[-27.2 -44.6  -6.5 -10.0  59.8  93.8] : malaz
[-39.7 -17.1  -6.5 -15.4  50.5  80.9] : faka
[-15.3 -30.4  -6.5  -8.5  29.8  41.5] : vub
step +1: [-6.5]
[-6.4]
step +1: [-27.2 -44.6  -6.5 -10.0]
[-27.1 -44.5  -6.4  -9.9]
step +1: [-15.3]
[-15.2]
malaz?
[-27.2 -44.6  -6.5 -10.0  59.8  93.8]

[-11.1  36.6  -6.9  18.6  18.2 -20.5  25.9 -22.8   4.1 -36.8 -36.9   1.6
 -10.7  21.4 -53.8] : fef
[-76.9  27.5  41.0 -23.8  12.4  16.5  40.2  31.5   8.7  37.4 -72.0   7.4
  -4.1  21.3 -28.1] : fadu
[-25.5  30.1  37.0 -15.2  -0.4  13.4  18.3  26.6  31.0  40.9  -6.6  56.7
  51.3  55.2  27.6] : tam
[-57.9 -37.6  33.8 -18.2  10.6  63.4   7.9  65.9  14.0  65.2 -48.2 -12.2
  -0.4 -31.5  23.9] : katu
[ 36.3  49.9 -22.5  29.7  28.9 -76.3  37.8 -61.8 -24.1 -75.8  40.4  16.3
   4.6  38.5 -43.0] : mep
[ -5.7   8.1  38.2  -2.3  13.8  55.1  32.2  49.3  26.2  42.9 -14.3  -2.6
  -9.4   3.4  14.6] : Mutog
[-62.0  -9.7  10.2  -8.4  -0.6  -1.7   0.6   8.2 -28.8   9.8 -70.2  -8.1
 -10.8  -8.0 -51.4] : Mazuk
[-25.5  30.1  37.0 -15.2  -0.4  13.4  18.3  26.6  31.0  40.9  -5.6  -4.2
  13.4 -32.2  32.7] : Gor
[-10.8  27.1  -3.0  24.4  50.9 -54.6  71.8 -32.8 -50.6 -62.2 -12.8 -22.6
 -33.0   2.7 -86.9] : nus
[-20.1 -27.0  27.4 -28.5 -16.9  34.0  -5.9  35.0   6.4  47.6 -10.3 -10.7
  -3.7 -22.3  24.0] : ped
step -1: [50.9]
[50.8]
tam?
[-25.5  30.1  37.0 -15.2  -0.4  13.4  18.3  26.6  31.0  40.9  -6.6  56.7
  51.3  55.2  27.6]
Mazuk?
[-62.0  -9.7  10.2  -8.4  -0.6  -1.7   0.6   8.2 -28.8   9.8 -70.2  -8.1
 -10.8  -8.0 -51.4]
next: [-62.0  -9.7]
[10.2 -8.4 -0.6]

